Each row has a class, written as a number after it.
[ 14  22 -16 -23  -1 -16 -17  -4 -19   3  26 -15  27 -47  24  25  32   9
 -21  25  -6  27   6  14   5  19   8 -38  33  -9 -26  17  34   0  12   4
  31  24   4  12  53] | 10
[ 60  23  17 -26 -26  45  22  -9 -17   0  58 -14 -23  -2 -18  11   5  11
 -22 -13  29  -6 -18 -20  -1  41  30  27  28  52  -7  33  25 -19  10  11
   8  45   2 -48 -12] | 5
[-22 -28   2  28  -9   1  13  26 -14  24 -17 -22  -6   8   8 -18  -3  -6
 -28 -35 -48   9 -13  24  15 -28 -73 -11   1 -30  57 -10 -37   0 -28  -8
  -1   2  28  47 -19] | 9
[-16  48   4  -3 -11 -14  -2 -11  19 -34  42   7 -14 -49  78  18  41  49
 -12  47  30  -7  15  22 -32 -20  78 -19  11 -11 -22  23  11  13  20 -10
 -13  -3  -8 -34  12] | 2
[ -5   9 -21 -36  -9 -30  24 -42 -16  -4   6  -8   6  23  33  26   2   0
  26  54   2  -3  39   8  21  -1  34 -15  11  -6  12  20 -32  -3  53  -2
  -4 -27 -55  -9  35] | 8
[-32  -1  18  21  -9 -25 -12  13   4  -3 -41   8 -24 -22  56 -10 -26 -10
  31 -28   8  17  10  -3  17 -20  17 -11 -29 -17   2  20 -17   6   5   6
 -29 -21   1  -8   0] | 1
[-32 -14  13   6  -3  24  25 -27  54  38  -9   1 -10  27 -61  20 -15 -11
 -32  86  -4 -20  -5  86 -19  21  17  -1 -48 -18   8 -10   5  -1 -50 -43
   5   6  -8   3 -24] | 4
[ 14 -27   5  34 -12  12   3   3  13  41 -18 -19 -43  -2  -8   0 -29 -82
 -19 -56 -13  -3 -13 -15  45   9   1  28  19 -26   3  20   2  21 -11   2
   3 -15  30  59 -52] | 5
[ 37 -25  -3  41  -1   4  16   4  38   6   3 -25  -6 -22   1 -22  -7  15
  12  -3 -43  19  15  -1  23 -42  -4 -11 -13   1  12   5  12  34 -11   4
 -22   6  14 -17 -24] | 7
[ 45   7 -17 -38   4   5  27  12   8 -13  36  20 -22  31  37  20   9  57
  39  41  29 -44   8  12   4 -50  20 -39 -48  40   0  27  29   3 -25  14
 -12   4 -26 -15  10] | 0
[ 57  17 -14  -8   9 -10   0   9  -4  -9  10 -16 -26 -50  22   5  21  40
  21 -23   0   3   8 -70   5 -34  35  -6  13  23   4  16  18  27  72  59
 -10 -36 -11 -28  35] | 7
[ 12 -48   4  13 -37  22  28   8   3  55 -43   7 -17  47 -33 -12 -25 -23
 -28  14 -13   2  17   4   0  14 -10  10  13 -12  56 -29  18  30 -12 -16
  -1 -40  -9  24 -21] | 6
[-59  14  -9 -57  -6 -18  14   0 -42  20   1 -10  14  15  62  47  -9  -9
  18  35  11   9   7  22 -19  -9  23  -4 -10  -8  -3  31 -46 -45  54  16
   1 -44  -7  37  25] | 2
[-46   2  15  26   9 -12   3   0  18  28 -51  21   6   1 -28  11 -27 -34
 -24  55  -9   4   0  26 -37  30  17   7   0  12  -7  -7  22 -10  -6 -49
   5 -11 -13  36 -29] | 10
[-37  26   4  -5  11 -45  26  -1 -75 -42 -17 -28 -37  45  58 -22 -36 -40
  48 -20 -10 -25  26 -27 -16 -30 -29   6 -16  11  76  24 -55 -87  72 -13
 -35   3  10  40  17] | 9
[-37 -18 -18 -66  -7 -17  13 -21   8  34   2  -9 -22  47   7  -5   2 -17
  37   9 -31 -56   0  25   9 -48  29   4 -16 -16  55 -24 -14   3 -10 -21
 -19 -49 -40  -2   3] | 11
[  1 -12 -14 -63   0 -24 -21  10  21 -17  38   5  19  27  16  17  22  84
  -4  19  -5 -28 -43   0 -11  -2  -5  -4   7  49 -41   2  -1 -20  10  26
 -11   7 -26  -5 -41] | 11
[ 22 -10  24  39  30  18  17  23  14 -12  12  11  -2  -4 -50 -33  -1  17
  24  -7  27   6 -45 -22  20 -29 -27  19 -24 -10  10  27   0   4   6 -30
 -29 -33  17 -23 -52] | 7
[-44 -55 -22  15  -3 -16  14  -2  18  23 -31   7  -4  15   0   7   1 -16
 -19  -5 -25  -7  -2  18  54 -11 -15  -9   1 -54   8 -13 -36  39 -43 -17
  19 -40 -17  34 -21] | 8
[-18  36 -31 -16 -25   1   4 -46  15 -39  12 -12  18  -8  47   7  16  36
 -24  61  47  25 -47  10  25 -15  51  20  -4  23  15  32  17  45  53  28
 -46   0 -23 -22  33] | 1
[ 20  27  20  48 -21 -13   7 -28  14  -1   8 -24 -41  -9   6   5   0 -27
 -58  -6 -40  26  19  28   5  46   7  13  29 -18  37  11  -8  17  -7 -17
  22  71   7   2  12] | 5
[-11  -1  13 -44  -9 -16  25  -5 -45   9   6  10 -13   8  31  42   3  28
  34  44  35  20   2 -22   4 -27  30 -30 -22   4   6 -59  16  20  27   9
  10   6 -24 -38  59] | 0
[ 14 -27   2 -16  -9  10  19  20  -6  21   7  -9 -25  -3 -18 -16  -2 -11
  31   3  15 -17   9   5  -3 -42  12 -18  -9  35  58  -5  12  -9 -20  11
 -15 -16   8   2  -6] | 0
[ -4 -19  -4  23  -1  -9  18  29   7 -34  10  20 -40  19  33  -9 -12  -6
  14 -27 -18 -21  44 -68 -18  -5   1   9  23   7  20   1 -50   1  -5  21
  14 -60  -7  -8 -49] | 6
[ 15  34 -15 -10 -22  12   3  17   1 -18  10  -1  -1   3  24  16 -12  38
 -11  37  64  25   0 -11   4  -3  16 -19 -20   7  33  15  28  -3  11  13
 -13   8   7  -2  55] | 11
[  7 -11 -17 -10  -9 -32  18 -31  10  27 -10 -42 -28  35  58  11  -5  -6
  12  23 -38 -16 -27 -14   5 -37  -8  -3 -47 -49   6 -40 -22  55  -5 -21
  -5   3 -17  24  -7] | 7
[ 72  26  -4  27 -20  -3  19  19  -3 -25   4  12 -31  11  31 -13  20  46
 -19 -15  75   0   2 -28  20  -3  21  -6   4  16  27  64  28   2  65  31
 -30   0  16  -7  23] | 6
[ 66  38 -35 -31 -40   9  13 -51 -16 -21  42 -43 -25  -6  52  32  -6  14
  26  31  23   4  11 -21 -18  23  21  -9  20  -7  40  22  46  30  54 -30
 -31  44 -11  24  17] | 5
[-10  20  13   8 -18  37  -3   4  -2   0   6  -9   0   5 -42 -14  -9 -21
 -15  28  66  14 -16  13 -48  17   6   6  -6  19 -25  26 -47 -10 -39   3
   7  12  14  -1 -19] | 3
[ 63  -6   4  18 -51  40  -2  47 -12   4  -2   1 -51  44  -5 -28  26  72
 -43 -62  64 -32 -46 -39  34 -34   3  24  23  -8  27  19  13  24  13  14
 -24 -47   1  -5  -6] | 9
[ 20 -23  -7  31 -33  21  -7  26  28  13  28   9  -9  17 -29  14   4  32
 -31  36   8 -14  52  11   9 -65  28 -18   5 -35  13 -13 -15   9 -81 -41
  11 -34 -12 -20  17] | 2
[-19  38 -19  -1 -12  25  49 -13   0 -22  15   5 -25  33  66  16 -43  19
  40  -9  -7 -17  34 -52 -21   9  22  13 -24  24  21   9   3  25  23   5
   4   3 -18  19  -6] | 0
[-35   6   9 -18  27 -48  -4  25  27  -3   2  -5  28  27  31   5 -13  -2
   4   6   9 -26   5 -17 -30 -28   7  31 -19  29  26  20 -35 -64  13  10
 -13 -46   8  23 -30] | 2
[  0  18  19 -60   1  15   2 -29  13  28   6   6  -7 -13  17   2  -3 -54
  30  35  -7 -27 -12  13 -21  -9  -4  25 -14   1  32  21 -28  40 -17 -24
 -17  -1  -3 -14 -35] | 5
[ 59  30  -3   9   3  10  -2   7  -5 -24  29  -1  18 -30  38   2  14  51
 -10   1  23  16 -26 -15  36  -6 -20 -13  25  10 -32  59   2  26  44  24
 -16   5   6   3  10] | 9
[ 46 -26  37  32 -39  -9  -2  31  27  36 -36   6 -52  21 -14 -33 -41   8
  19 -29  31   1  18  -6 -12  -7 -11 -11 -32  -2  56   1 -20   3 -29  -9
 -22   2  20  -8 -17] | 11
[-44  21  -8  20  10   6  16  -9  62 -31  20   4 -13 -24  17  31 -11   4
 -37  29   2  13  -8  31   3  37  25   8 -22  -1   1  30  32  17 -45 -10
  13  45  15  14 -13] | 5
[-18   7 -15 -15   6  29  -7  17  -5 -31  -6 -14   0   1  48   2 -27 -30
  36   0  21   8  -5   0  11   1  14  10 -17  14  -1  30   2   5   6  24
 -19 -30  24  14  -1] | 0
[ 31  50 -24  -2   0  33  -1   0 -23 -44 -29  11 -16 -22  69   0  -7   4
  33   2  34 -17  22 -24  -9   3   4  -1   0  -3  23  65 -10  18  67  -5
 -54 -41  -4  -6  -2] | 8
[ 11  19 -16 -19 -25 -17 -24  25 -17  -7   2  -9 -19 -37  89  37  32  92
  -2   7  10   2  -7  27 -15  -1  31 -36  31 -21 -21  57 -14 -13  43 -21
 -30  -5  -4  20  15] | 2
[-38  20  -7 -43   6 -13  27  -5  10  -4  -8  42 -33  14  26  33  -3  61
  17  39  23 -44   4 -16 -96   8  22 -18 -51  42 -46 -14 -43  22 -27  30
  25   3 -54 -15 -14] | 3
[-34 -21  14   3 -24  -5 -25  23 -13  33 -20   0   2 -38 -18  -2  16  13
 -18   9   4   0  23  52 -22 -29  21 -24   7 -18   8  -4  -8 -24 -21 -50
 -13   7   9   2  23] | 2
[-35  -8  12 -41   4 -29   1   4  -8  19 -39 -10  25   5  54  16  15  33
  14  40  16  18 -40  86   6 -15  33   2 -17 -13  33  20  -1 -27  20 -40
 -45 -14   1 -21  35] | 2
[ 34  -6  -7 -19   2   7 -13  -3   1   6  18   3 -12   2 -18  52  27  12
 -30  32  15 -17 -11  29 -10 -50  55 -24 -17  22 -60  -3  26 -19 -54  30
  26  15   4 -23  52] | 2
[-58 -21   4 -67  43  -7  27 -34  -8  24 -17 -18  17 -10   0  -6   8 -55
  61 -17 -50 -10 -45  52  -6  18 -11  14  -4  -6  38  11   2 -26   1  -6
   8 -23  19  26 -24] | 4
[ 39  20 -10 -12 -34   7  45 -44  27 -14  48 -43 -48  -2  76 -16 -12  12
   2  22 -32 -10   8 -68  23 -27  46  23   7  39  30  37   2  49  60  58
 -29  24  19 -18 -16] | 7
[  1 -11  15 -31  -6   8 -30  42 -28  16 -25  -7 -20  15  19  13 -28 -36
  54 -34 -34 -13  45  -2 -11  -5 -23   9   9 -16  22  22 -74 -37 -25 -38
  -9 -39 -15 -11 -21] | 5
[ 71  34 -28 -18 -22  58  -9  17  38 -22  42 -29 -15  10  21   7  13  60
 -39  38  31 -21 -41 -33   9  -7  31  25   1  41 -24  75  19  20  12  44
 -24 -22   3  -7 -15] | 7
[ -2  -3   3   8 -13 -28 -28  19 -12  -7 -33 -12 -55 -13  26 -12   0 -54
  24 -18  -8 -15  20 -21 -18 -35  38 -10  31  13  20  37 -32 -36 -31  -9
   3  -7  27  27   3] | 10
[-20 -14 -25  12 -15  23  19 -24  19  -1  32 -15 -14 -18 -28 -10  -2 -19
 -15  61  12 -25 -33  56 -26 -10  29 -21 -20  30 -10  14   9 -11 -67 -32
 -16   6 -27  14 -47] | 1
[-29  23 -31  -7   6  19  47 -27  15 -12  45 -49  -4  11  32  32 -19 -37
 -14  71   0   5 -29  -8 -11   0  46   9 -41  33 -49  20 -13 -15 -27  24
  29  13  -5  17  -7] | 7
[ 59   2 -31 -10 -15  27  12  -8 -34  -6  11  -7 -20 -23  14   4  31   7
  51 -24  51 -14  14 -26  21 -60  13 -35   0 -37  25  12   3  35  31  -7
 -34 -46  -5 -28  13] | 8
[-55 -24 -46  -9  -3 -12   4  31 -18   3  -3  -3  -8 -10  50  12  11  10
  22 -34 -26 -34   4  -6 -11 -58  12 -24 -13  18 -32  -6 -48 -18 -16  25
  -4 -67 -53  18 -45] | 1
[  2 -32 -14 -38 -18  13  41 -11   9  24   6   1  -3  12 -20 -12   2  46
  24  -9  33 -16 -55   0 -23  13  27  14 -11  42  28 -35  36  22   5  -2
 -16 -24 -33 -27 -29] | 11
[-20   4  -1 -26   7  14  32   9  -5  30  21 -22  -5  -2  27  -3   3  30
 -27  -6 -32 -25 -50 -43   4  11 -11  37  -2  12  -2  -3 -15  13  63  14
 -16 -34 -13  -3 -59] | 7
[-44  32  43  -6  26  -8  43 -42 -22  31 -17  29  15  31 -69 -34 -11 -53
 -11  56 -12  12  12  67  -3  19 -13  21   4   2  53  32 -38 -13  39  -9
   4   2 -20  -4  24] | 3
[ 49  54  16 -51  21   0  10  -2 -22 -18  59 -33  24  -6  23 -31  16  -2
  20  35  14 -20 -20  12 -56  35 -27   6   9  67  67  28  15 -50  34   0
 -20  21   4  -6 -20] | 0
[  6  -7  -6 -13 -26  11   0  -4 -17  16 -18 -49  -8  42  27  20 -41 -39
  42 -29 -14  10  33 -13  -1   0   2  -2 -10  -8  -3  19 -22 -51   3   2
   9  10  29  42   5] | 4
[-17 -31   1   4 -27 -17  -3   6   5  24  -8 -10 -11  23   4  -5 -13  11
 -28  15 -19 -12   9   5  -7  15 -20   4  -1   8  10 -38 -28  28  15   4
  -4   2 -17  27 -33] | 0
[-66  -5 -27 -63 -30 -10  23  17 -42  15 -23 -14 -25  19  56  25  15  40
  42  12  27 -13  10  19 -10 -25  79  -1  -5  30  30  -8 -38 -12  57  11
 -21 -60 -63 -22  42] | 0
[ -2 -10   8 -12   8  32  20 -18 -27 -11   1  -9  22  28 -33   4  -9 -16
  13   5  14  36 -34  19  29  32   4  24  14 -12  23  16  28 -20  24 -32
 -19   3  22 -33  25] | 6
[  3   4 -15 -10 -12 -33  -6 -13  58 -26  64 -25  10  -8  -1  -4  23  26
 -19  35  32  -3 -18 -19  15 -46  51 -10   1  42  17  13  34 -18 -41  37
  -1   8  -8  -4   3] | 1
[  4  21  13 -57  -9  20   9  10 -11  37 -38 -18  -3  37  29  -9 -26   6
  32  31  -7 -31 -29 -19 -46 -19 -11  38 -42  51  22  41 -50 -15  37  -6
 -46 -14 -12   1 -37] | 7
[-15 -22 -11 -66  -1   2  30  -9 -25  21 -40 -21 -28  26  48  31 -42 -28
  35 -25 -27 -12  -1 -14 -32  56  -3  14 -28  40   7  11 -14 -34  51  82
  18 -29  16  36  -5] | 4
[ 13  -1   6 -22  26 -16 -12 -25   8   6  17   6  17  13 -14   9   7 -18
  16  23 -57   8   4   2  37 -52 -28 -26 -24 -25 -54  13  29  25 -23  20
  33  35  13  30  26] | 7
[  0  39 -28 -29 -47  38  26 -16 -13  -2  29 -12 -18  -1  57  12   3  43
   4   9  49  11  -3 -20  62 -14  84   4  28 -18  19  29  36  36  69  -4
 -35 -26 -20 -31  57] | 11
[-24  28 -29 -19  19  -6   2  -3 -11 -41 -12  -1  19 -17  90  -3  27  31
  47  12   4  11 -13  31  -6 -41   0 -23   2  -6 -19  42 -35  29  24   6
 -41  -9  -7  -5 -13] | 3
[  8  28 -24   1 -11   7  -5   7 -10 -28  16   5 -30 -27  43  10   2  -7
   7 -45  15 -19  36 -37  -6   7   7   7  -2  -4  -6  36 -28  26  12  16
  13  -1 -10   5   7] | 5
[-30   0 -13 -47 -35  18  45 -12  -2  28  -4  27   7  70  49  11 -10  41
  26  10  27 -32 -10 -71 -16 -27 -17  40 -27 -17  33 -13 -63  68  40 -26
 -23 -42 -34  -8 -42] | 6
[ 20  -7  25  27 -12 -34 -22  24   9  19 -35 -13 -12  32  -9 -23 -23 -39
   7 -14  29 -12  39 -16 -25   9 -40  -8 -24 -42  50  -6 -53 -26 -41 -41
   8 -25   2  28 -19] | 8
[ 32 -36  12  30  -6 -14 -17  28   3  27   9  15 -19 -28 -24 -37 -26  10
 -10 -54  10 -23  -4 -27  26  36 -66 -16 -22 -52  13   6 -21  23 -34 -26
   5 -31 -10  14 -21] | 1
[  5  15  -9  15 -50  -9  11 -13  26 -37  35 -19 -34  10  -3  54  14  67
 -28  73  40  34  12 -19 -60   6  87 -31  17  35  -5 -31  49 -17 -39  -9
  31  56  -9 -26  32] | 10
[ 32 -25   2  14  16 -53 -16 -10  15   0  38   7  -4  -4 -12   3   1  11
  16   1 -55 -29  70  -5  29 -31  -4 -46   0  -2 -45 -34  -2  15 -11   0
  21  31 -35  -7  13] | 0
[ 11 -43   0  43   9  16   7  54 -16  53 -42   3 -29 -35 -12  15 -18 -19
  15 -53   0   3  22  22  13  26 -37 -43 -26 -76 -12 -14 -18  -1 -19 -18
  24 -74   6  30 -16] | 4
[  3 -14  -2  -6  -9  -6  -4  11  14   3  -2 -17  10   4 -58  30   8  71
 -14  66   0  39  -2  12   4  13  70  -1  34  33 -21  -5  38 -25  23  -6
   8 -28 -60 -29  41] | 7
[ 52  24  -8   6  -7  22   2   1 -32 -27   4  -1   0 -17  32 -20 -30  -5
  13  -4  63   3 -25 -49  10  12 -16  15 -20  28  12  44 -12   9  50  25
 -42 -26   0 -24   5] | 1
[-30 -13 -19  17 -35  23 -10  -3   8  24 -27 -22 -12  11  29  32  -1  -9
  -6   8  -9  13   2  17 -29   1   5 -18 -15 -73 -20 -42 -22  51 -41 -59
   0   0  -1  18 -12] | 6
[ 18 -14 -41   7 -18  46  12  -2  52 -28  14  24  31  15  -3  21  29  83
 -26  64  35  -2 -38  -2   3 -28  43   6  22  42 -49   8  48  60 -24 -20
 -29  -7 -30 -21 -47] | 6
[-12  22 -35 -17   6  -1  17  30 -44 -48  14   1 -13 -73 114  14  78  69
  30 -33   9  11  -1  -2  12 -29  32 -42  40 -21  16  16 -28  16  30  12
  -9 -53 -29 -64  14] | 8
[ 42 -24  33  21 -15  -8   3  25   9  61   8  17  -6 -13 -24 -35  13 -33
   3 -36  47  -9  23 -10  31 -17 -44 -35 -14 -68  17   8  -6  24 -19 -10
  13 -46  16  26 -43] | 8
[-24 -58  14 -28  14   0  -1  34  59  30  14 -20   7   1 -26  20  15   8
 -10 -27 -48 -10 -29  37  11  -8  27  27  11  39  -1 -25  13 -30 -69   7
   0 -23  -6 -46 -77] | 5
[ -8   6  26   5  29 -47  27  12  31 -10  45  -8  -1 -20  25 -21  38  62
 -26 -26   0 -27 -41  13 -21   1 -25  -9 -32  13  21 -22  12 -12   6  16
  -4  19   4 -32 -36] | 9
[-14  -1 -27 -34 -34  -1 -15  -5  -6 -22  23 -32   3 -23  75  24  12  40
  11  27  22  15 -31  -3  -1  19  25 -17  23 -13 -31  25  11   9  21 -33
 -28  20  16   6 -15] | 10
[  9  -4  25   3  11  11  43   2  41  -4  42 -12 -32   0 -17  19  12  42
 -24  40  12  13 -75 -10 -40   3  19   5 -43  44 -20  -7  12  -2 -37  43
  22  26  19 -34 -53] | 7
